Here is a tiny trained network, its code and every weight. The questions are about switching its units off for an input and a class, where a switched-off unit gives its printed mean instead of its output.

import numpy as np


def w(rows, s, z=0):
    codes = np.array(rows[::2]) - 128.0
    scale = np.full(codes.shape[1], s)
    scale[-1] = z or s
    return codes * scale


def f(y):
    return y / 2 * (1 + np.tanh(0.7978845608 * (y + 0.044715 * y**3)))


def log_softmax(a):
    a = a - a.max(-1, keepdims=True)
    return a - np.log(np.exp(a).sum(-1, keepdims=True))


def net(x, mask):
    res = np.array(x, float).reshape(1, 2) / 4 @ E
    y = f(res @ A[0][:, :-1].T + A[0][:, -1])
    res = res + np.where(mask, y, B[0][:, -1]) @ B[0][:, :-1]
    return log_softmax(res[-1] @ U[:, :-1].T + U[:, -1])


A, B = {}, {}
E = w([
[159,254,27],'x0',
[54,213,193],'x1',
],0.0084)
A[0] = w([
[52,187,206,70],'N0',
[67,53,162,50],'N1',
[81,62,210,189],'N2',
[186,108,131,2],'N3',
[211,30,74,49],'N4',
[25,188,196,89],'N5',
[192,71,104,24],'N6',
[96,64,186,69],'N7',
[84,161,185,54],'N8',
[43,40,159,34],'N9',
[125,76,204,97],'N10',
[75,178,209,32],'N11',
[139,255,24,136],'N12',
[215,50,103,40],'N13',
],0.0091,0.0047)
B[0] = w([
[191,189,128,177],'N0',
[109,159,7,171],'N1',
[88,145,105,229],'N2',
[207,158,109,118],'N3',
[182,217,143,185],'N4',
[205,193,151,189],'N5',
[183,170,119,144],'N6',
[105,148,55,176],'N7',
[215,165,113,143],'N8',
[117,179,27,178],'N9',
[84,157,41,180],'N10',
[190,186,94,158],'N11',
[74,139,44,254],'N12',
[177,231,118,167],'N13',
],0.011,0.0084)
U = w([
[54,135,48,71],'0',
[249,162,135,132],'1',
[58,94,161,251],'2',
[139,92,178,72],'3',
[151,80,139,86],'4',
[121,106,163,82],'5',
],0.017,0.018)

Each question gives the input, the list of numbers given to net, and the class t.
The units are the neurons (one row each of A and B). Each row of codes is followed by its name. A weight is (code - 128) times the scale printed after its matrix; where a second scale follows, it is the last column's (A, B and U).
mask holds one flag per neuron, in row order. A switched-off neuron (its flag False) gives its mean, the last column of its row in B, instead of its output. The means were averaged over made-up inputs and are rounded, as every weight is.
A unit's drop is (log p(t) with every unit on - log p(t) with that unit switched off) / (log p(t) with every unit on - log p(t) with every unit switched off).
The circuit of an input: a set's keep is (log p(t) with only the set's units on - log p(t) with every unit switched off) / (log p(t) with every unit on - log p(t) with every unit switched off). Starting from the 12 units with the biggest drops (on a tie, the unit counted first), units are removed one at a time, each time the one whose removal leaves the highest keep (on an exact tie, the one counted first), for as long as the keep stays at least 0.8.
circuit, biggest first: the units of the circuit, biggest drop first
most important unit: the unit with the biggest drop
top k neurons: the k neurons with the biggest drops, biggest first
drop when u is switched off: that unit's drop, to one decimal
input [-5,6], class 1: circuit, biggest first -> (N5)
input [-3,3], class 2: circuit, biggest first -> (N12; N4)
input [3,4], class 1: top 3 neurons -> (N2; N10; N5)
input [0,-4], class 1: top 4 neurons -> (N12; N4; N2; N13)
input [6,8], class 1: top 2 neurons -> (N5; N0)
input [0,3], class 2: top 2 neurons -> (N4; N13)
input [6,7], class 1: top 4 neurons -> (N5; N0; N2; N10)
input [-8,7], class 0: top 3 neurons -> (N10; N2; N1)
input [7,8], class 1: top 2 neurons -> (N5; N0)
input [-7,6], class 0: drop when N10 is switched off -> 0.4
input [3,7], class 1: drop when N7 is switched off -> 0.0
input [-2,1], class 2: drop when N12 is switched off -> 0.1
input [-7,7], class 0: drop when N0 is switched off -> -0.2
input [-2,0], class 2: most important unit -> N12
